Each row is followed by its class.
[-26 -24  48  25   3  32  41  23  30  36  -3  -5  27 -14   5  31  26 -16
 -10  13  32  45  28  31 -50  -2  -1  13   4 -18 -73  -3 -19 -13 -19] : k432
[  1  -2  20  15  -9   0  21 -12  15 -15   3  21  -2 -18  -3 -22   1  32
 -22   6   0  14  12   9  -8 -32   3 -11 -33 -13 -23  -4 -24  26 -13] : k76
[ -6   9  31  -4 -21 -11 -47  -2  56  44  12  30   8  27  11 -22  -2  -4
 -13 -26 -17  36 -11 -24  36  59  10  28  40   5  25 -14   4 -20  10] : k788
[ -8  -1 -30  16  -7 -17 -54   9  -1 -63  -6   9   1  -7  -1   1   9   1
 -27 -23 -48  25 -15  16  49  -1  -3  -4   4  -6  24 -19   2   2  21] : k748
[-36  38 -19  45 -14 -22  15  62 -11   4  18  27 -31  -9  -1  14  37 -48
  -4  -3 -44  -1 -20 -37  86  -4 -25 -10 -11 -13 -16 -22  30 -34  22] : k175
[ 17  23  30  -6  10 -31  18  25 -16  36   0  13   0 -22 -32  30  15  16
  -6  -2  28   7  14 -22  20  23 -24  41  44  10 -45  -1  30  -8  37] : k230
[ -9  20 -15  19  -2  23  49  -6  -7 -11   0  20 -27  -5  13  28  20  -7
  20 -13  25  21   9  51 -52 -17  -7   8  -2 -23  -4 -11 -16   8  -3] : k947
[ 15  20  16  19   9   8  12 -15   4 -62  15  27   3  41   4  41 -34  -2
  -8 -11   6  17  11 -10  18  -6  17   6  13 -20 -33 -11 -15  13  -7] : k853
[ -9  -8  32  -3  -6  12 -32 -14   7  -7  -5   4  17   9   9  -4 -39  25
   7   5 -16  23  12  36 -26   5  18 -14   5 -23   5  16 -19  -4   1] : k174
[  3  -5 -19 -39  30 -27  37 -14   0 -11  19 -12 -28   8  11 -25 -20   8
 -17 -23   1 -14 -19   9  60  33 -12 -12 -38  33  -5  -8  -3  19 -24] : k94
[ 10 -47 -10  33 -40   2  43   3 -17 -62  33  23  33 -25 -15  78 -34  19
   1 -42 -50  15  27  21  41 -19 -14  -7 -33  37 -17 -11  -7  30 -11] : k143
[ -1  -5 -15 -10 -15 -11  30 -17 -30  -8 -35  17 -19   3   6   2 -36  16
   1  -1 -18  14   6  19  25 -17  -5 -21 -16  15   7  -7 -17   2   8] : k748
[  8  16  -4  28 -29 -24  26   7 -30 -13  22   8  -9 -55 -11  65 -14  49
 -18 -75 -21 -21  -6 -34  15  -8 -19 -11 -51  -1 -49  11  16   6 -12] : k947
[  1  -3  -7  28 -22  -6 -26 -13  22  36   9  27  -3 -16 -12  27   8  17
 -12  65 -34 -27  16  36   4 -34 -15   0 -50  -5  39 -10   3  33  -4] : k290
[ -2 -12  18  -1 -44  10   8   4   3 -32  -4  18  20 -24 -36  24  11 -27
 -22   2   1  28  18  22  -4  -5  14 -27 -22  14 -10  12 -38   1 -28] : k143
[  1  25  22  20 -10  -6   1   0  -8   7  -7  24  -9   0 -21  26  -6   2
 -37   0 -36 -16  26   5  24 -16  -9  18   5  23  -1 -17  18  15  26] : k432
[ 11  14 -25 -33  -2 -29   2 -23  13  18  19   6  14  16  23 -30  13  25
  15  19 -10  -4  13  10   4  19 -24   9   5 -15  31 -14  18  23 -10] : k290
[-12   9   1 -23  17   5  41 -29  24  16 -10   4 -12   1  21 -36  -3  43
 -28  43  -3  -2  40  42  22   0 -16  -3 -31   6  44 -18 -21  22 -12] : k76
[ -9 -11 -79 -22  22 -48  21  33 -28 -22  43 -13   3  -8  -7   5  32  38
 -14 -34  18 -76  11 -10 -32 -29 -12 -11 -59  -6  12  24  51  34 -42] : k947
[ 11  16  29  26 -24  31 -20 -18 -23  23 -26  32   4 -28  -3  42 -52  39
  31  37 -12 -22  11 -20  -9 -28  -9  15   5 -56 -37  17  -6  33   3] : k76
[-12  16  21  26  -5  17 -12 -11  42  -7 -35  -8  13 -19  21  25 -16  -8
  -6  -2 -27  12  20  30  -1 -26  -1 -10 -18 -22  30 -35 -23  -9  -2] : k174
[  0 -12  17   4   5 -20 -15  -6  19 -20  -5  50  -8   2  23 -16  23  -7
 -23  -2  -1  27  19  12 -13 -21  17  -8 -39   6 -10  -6 -11  24   7] : k853
[ -7  22  38  43   6  46  53 -31 -55  -2 -26  26  35  22  19  -4  11 -25
 -14 -46  21  25   9  16 -53  27   9 -10  37 -13 -78  61 -10 -11 -12] : k432
[ 35  -8  19 -17  25  16  43  14 -26 -37  10 -47   8  14 -14 -45  17  11
 -18  42   7 -34   9  66  23  -9 -45  30  23   8   6  -9  11  12   4] : k853
[ -1  15  25   6 -50 -11 -10   6  36  87   3 -10 -23 -12 -26   9 -40  52
  12  -4 -31 -13  -9  -8 -61   8  26  10 -27  30 -29  21   0   6 -33] : k788
[-25  -8 -15  17   3  -6 -17 -11 -16 -19  25  11  15   4 -21 -29  13  15
 -11  11 -46  17  30 -11  37  30  -7  -9  14   1   2   0   7  19  19] : k175
[  9  11   6  29   4   2  20 -14   5 -39 -29  42 -14 -13   8  17   8  -2
 -19 -56  21  21   4   7  12  -2 -12  13  -1 -17  14 -14 -15 -14  24] : k230
[  0  -4 -28  28 -10 -43   9  10 -23  64  33  36   3  25  -6 -37  23 -28
  16 -12   5 -10 -38 -22  22  11  -5 -16  -1  -4 -17  14  40 -22   7] : k290
[ 19 -20   5   7 -29 -46 -11   2  14 -11  32  24  33 -22 -17  25  51 -51
   9 -14 -49  22   6 -16  79   6   2 -34 -62   9  -8  17   1  -6 -26] : k290
[  0 -12   0 -15 -36   8   4 -51 -23   8 -25  24  41 -24  34  -4   0  40
  -7 -56 -15  40  51 -24 -20  51  -6  -3  11  49 -17  19   8  22  14] : k418
[ -6  -5 -27 -11  -6  -1 -12 -10  -7 -44  19  10   9  10  15   0  -4  34
  12  -7  -8  21  20   2   8   6 -20  14   3 -27   8   2   8  32  -2] : k230
[-13  23  -1  57 -27  16  33  -2  -7  -5  -9   6 -34 -35   6 -58  30   2
 -22 -42 -68 -32   8   1 -47  -3  13  -2 -35  83 -44  -8  49  14  58] : k290
[ -9  30 -79  19 -31  -8   3  -6 -29 -25  16 -28  17  44 -82  27 -51  39
 -26 -41   1 -29  -2   9 -25  16  -3  -8  56  27  13 -19  18  11  -3] : k174
[  0  -7 -15 -23  26 -10 -18 -19  14   8  17 -21   0   7  10 -32 -11   6
  25  23  -9   4   2  34   1  22   0   7  17 -19  25  -4  -1  20 -15] : k94
[  9  43  12  25 -28  18  30   9 -12 -26   0  33 -10  -8  -1  38 -15  25
  -4   3  -9  -5   9  21  15 -17 -24  13  19 -52   9   5  -3 -12   3] : k76
[ -9  15  10  92 -18  34  70  21 -28  44  44 -34  13  -1   5   2  19   1
  -8  -3 -43  -4 -39  72 -18 -18 -22 -13  -6  27 -27  32   4 -19 -34] : k143
[ -9  27 -19   9   8 -11   7   4   3 -30  20 -32  19  11 -16  10  -5  33
 -29  41 -18  12  41  43  -1   0  -1   5   2  -6 -10 -15   4  16 -26] : k853
[ -9   8  -3 -35 -19 -18 -24  21  20 -38   1  28 -16  16  23  -9  24   9
 -15  21 -25  40  -4  43  24  -5  -5  -2 -13 -12  21  -3 -13  21 -12] : k748
[ -1   2  46  22 -32  22   8  33 -29 114  11  -5   5  -4  11 -24  24   4
  -6  28  -8 -15 -47  27  16  29 -43  20  30  30 -44  36  24  10   0] : k94
[ -8  -4  -4  35 -13   9   1   3  -6 -33  -8  29  36 -18 -29  -1  33  -7
 -13 -52 -14  -8  45 -16  26  48  -3  20 -17   7 -27  37  39  19  -6] : k230
[  9  23  -4  19  17  -8 -13  -5   0 -26 -13   5   3  15   0  31 -20  24
 -21  39   1  10   7  55  -1 -23   8   8 -17 -18  -8 -13 -23  30 -32] : k853
[  9  14  24  26 -15  18  -6 -25  30 -35 -25  42   8 -15  21 -12   1   4
 -25  -2 -10 -11  27   8  -7  -9  -2  10 -15 -33  21 -18   0   9  12] : k290
[ 22  17 -13   9  -5 -13  -6   2 -20 -43  -9  26 -11  13  15   4  21 -34
  18 -10 -17   4  -6  10  -7 -42   4  -4  -9  -7  -7  -3   1  21   5] : k853
[  1  13  23  -4 -51  16 -22  55 -41   0 -27 -10 -13 -11  -3  27   0 -13
   5   1  12  11 -57 -32  32 -26  -6  -8 -22   3 -78  19 -18  -4 -16] : k230
[-19 -21 -78  31  35  20 -24 -15 -26  29   6 -18  19  22 -40 -22  17  -6
  25 -11  68 -29 -24  13 -74  15  11   5  20 -35 -15  13   8  30 -34] : k947
[ -1  12 -21  33   6   4 -21   6   9 -23  -6  23 -51 -11   3  15  12 -25
  37 -17   3  38 -42  24 -10 -22  -4  16  -6 -31  -9 -25 -15  -3  26] : k230
[-10 -11  -1  22 -28   0   8   2  -1  -6  -3  18  32  -8  -5  -7  -6  25
 -24  45  -4  12  27  50  12  -6  -8  -3 -34 -17 -15  -6  -1  19 -28] : k290
[  1  20  38  44   6 -11   5  23   5 -12 -28  25  -6 -34 -10  44 -25  28
 -25 -16  -3  10  21  49  30  -3  24  25 -31  -8 -18 -15  -9  -6 -11] : k947
[-17  -1  -7 -59 -35 -21  46   6  -4 -50  22 -20  -3 -28 -13 -19  35  -3
 -32  34 -30  46  54  42 -10 -11 -16 -30 -31  36   7  -2  -7  -4  -5] : k788
[-12  -6   6 -19 -20  12 -38   0  -6  17  19  -8   2  18   4 -35   1   7
 -18  74  12  14  -2  13  18 -16 -13  -9  -3 -17  23  -1  -2   5 -10] : k418
[ 10  10  10 -13  10  12   3   9  -6 -27  12  13 -26  -4  -2  51 -15 -11
  -2  20 -24 -28 -22  31  45   2  -4   0 -45  22  -1  14 -14  23 -23] : k143
[  9  13   7  10  -1  35  -7 -28  26 -47   0 -68  57 -14  12  51  57 -36
   0 -42 -58  -6  46  -5 -61 -29   7 -36  33  23  53  10 -20 -11   9] : k174
[-34  -6  58  46  -6  20 -20  42  -6  43  20  66 -28  35   5 -68  -3 -23
  19  28  -4  24 -27 -37  19  15  17  17  45 -26 -63   3  21 -11  56] : k175
[ 33  24  51 -34 -29  -9 -12   9  37   9 -52 -16 -25 -33  -6 -20 -23  34
 -13 -55  -6  -2 -18  -5   7  18 -15  42   4   2 -19 -41 -16  -2  -1] : k432
[  7  34  33 -18 -67  43 -64 -12   3   4 -23 -45  -3 -44 -49   6  17 -38
  -2  18 -31  -8   4 -49 -43   1  11 -20  46   7  -9  15 -23   1  19] : k94
[ 27  23  17   4   6  14  -5 -18   0 -33   3  -7 -12 -28   2  24  25  10
  -8  12 -11   1 -18  31  -4 -34 -21 -13  -4 -42  29  15 -43  -7  -4] : k76
[  9 -14 -33   4 -22   1  16 -47 -28  11  29 -17 -47 -14 -45   4 -63  54
  21 -20 -36 -23  -6   4 -32 -14 -36   2  -4  -2  -3 -21   8  18  32] : k432
[ -5  17   4   2 -11  -1   7 -14  18 -16 -27 -24  44 -19  -5 -55   7  15
 -34 -22  -1 -24  21  13  -9  -1 -23 -16 -30 -23  -1  -5   7  23 -47] : k174
[-34 -18  -7 -12  29  -8  25   2  -4  27  28  39   6  -2  -5  43 -25  28
  17  29  11  -7  72   6 -41  26  -9  30  10 -35 -42  14  49  20  14] : k432
[-12 -13 -43   1 -23 -26 -27  69 -36  34  14 -35  14 -23  -5 -26  34  23
 -17 -32  -2 -12 -71  13 -33   4  -9  -3   2  55 -50  12  25   9 -18] : k143
[ -7  17  27   4 -40  -2 -46  36 -34  -6  46 -21   8  31 -57 -25 -51  57
   1  22  10  35  -9  -3 -26  10  39  19  79 -24 -62   4   9  -3  12] : k947
[-15  -2   8  -9   0  28 -28  -5 -24 -15  38 -22  10   6   9  18 -52  14
  47  -1 -36 -15  16 -53  -4  22  -6  11  32 -64 -49  25  37  -6  14] : k432
[ -4  -5   2 -51 -31 -27 -30   0   5  39  -3  23   3 -21 -21  71 -18  19
  35  26  -4  37  29  22 -38   8  -9  -6  16  -5   4   3 -12   7  20] : k174
[ -7  21  -2  11 -32  21 -22  -3 -43  15  -6 -10 -26  -6  48  45 -79  46
  31 -27 -49  16 -53  -6 -19  -3  16 -14  12  23 -32   7 -23  -9  13] : k143
[  8  16   1 -20 -10   4  -7   5   2   4 -27  -1  -8 -16  -4   7  34  -3
 -12   0  22   7  -5 -17  13  -4 -31  19   8  12  -8 -22  -8  23  14] : k230
[  1  18  15  43   7  16  18  11   2 -47  16   8  -3  -6  -5   4  18  27
 -29   1 -24  12  10  60 -14 -18   7   9  11  -4   1   6  -8   0  11] : k76
[ -4 -19   3  -7 -28  -7  -1  19  14  -4 -15  29  25   7   0  26  -8 -16
  -7   0   9   3  18 -13  -6 -24  14   2 -10  -1  -1  -3  -3   6 -22] : k788
[-17  18 -37   1   7 -10 -11   4 -29   4  12   0  25  13 -11 -22  31   1
   1  27 -26   5  13  34  36  31   6 -14 -10  -1   1  44  10  14 -34] : k76
[  8  21 -22 -22 -44 -14 -28  35   8 -33 -32 -29 -16 -23 -43  -6  -8  -7
  46 -25 -29  28  -8  -3  57  34   5  30 -18  18 -44 -27   3  19 -19] : k230
[ 16 -22  37 -14 -25 -19  10  25 -14 -33  -5  -5  31 -34 -42 -53 -16 -14
  29  -7 -13  19  34   4  13  22  19  18  13   3 -84   8  27  27 -11] : k94
[-20 -25 -25  21 -17 -35 -23  11   4  24 -16 -12  10 -50  18 -42  -9  43
 -28 -48 -28 -20  -6  18 -20   4  11 -27 -62   3   9  22  13  -4 -36] : k94
[ 19 -15  28 -39 -59 -30  46  17  37  21   1  11 -32  -2 -83   0 -30  41
   7  41 -18   7  47  34   9 -10  -2  22 -17  42  -3 -28  -6  35  -8] : k748
[ -11    5  -37   29    7  -19  -47   28  -13   -1   22  -54   44  -33
  -20  -26  -22   20    0    3   33   -8  -36   -9  -19    2  -21    5
   51 -112  -34   -5   25  -27  -35] : k94
[-27  55   5  37 -32  26  -7  46  26  55 -17  13 -28   2   3  21   7 -36
  25  41  21   0 -18  -6 -21  -9  11  24  -7 -30 -48  -6  24 -11 -29] : k418
[ -8  51 -22 -25   6 -60 -16  47 -16 -28  44 -17  -9 -23 -32  19  25   9
 -28 -24 -51   0  11   3   8  40  20   1  30  52  -2  14  47 -28  24] : k143
[ 13  -9  17  42 -27   3 -27  -8  -2 -36  14   6   2 -19 -14  -9 -24  14
 -41 -10 -28 -17 -14  10  10 -45  -7 -14  -5 -23  22  -5  -8  10   3] : k94
[  5  31   3  35   3   0 -37  21  21  -6   8 -32 -17  -5   8  18   0  -6
 -21  -6 -32 -23 -49  16   9 -29  12  -4  -5  -5  14  -7 -12  -2 -22] : k94
[ 18  30 -18  13   7 -18  30   7 -29 -23   2 -10 -41 -41   6  18  -7 -30
  56  -4 -15  41 -37  13  31 -10 -40  14  -7 -29 -87 -44   8  -5  25] : k853
[ -2   5 -21  14   8 -11   5 -43   7  46  20   2  12 -11  15 -30  36   2
   7  47 -27   2  14  27   1  -2 -35  -6 -14 -12  26 -14  13  22   7] : k290
[ 14   2  10 -13 -17 -39  21  48  18  22  33   5   6 -18 -22  -2  40  37
 -11   2  -7  18   3  52   2  49 -22  45  20  34 -33 -11  37  -1  16] : k290
[ 12  53  44  19 -61 -37   8  23  40  52  10  36 -21  31 -36  36 -36  51
 -17  -1 -32  30  25  59 -11  -5  12  35  38 -15  45 -16  -7 -27 -10] : k432
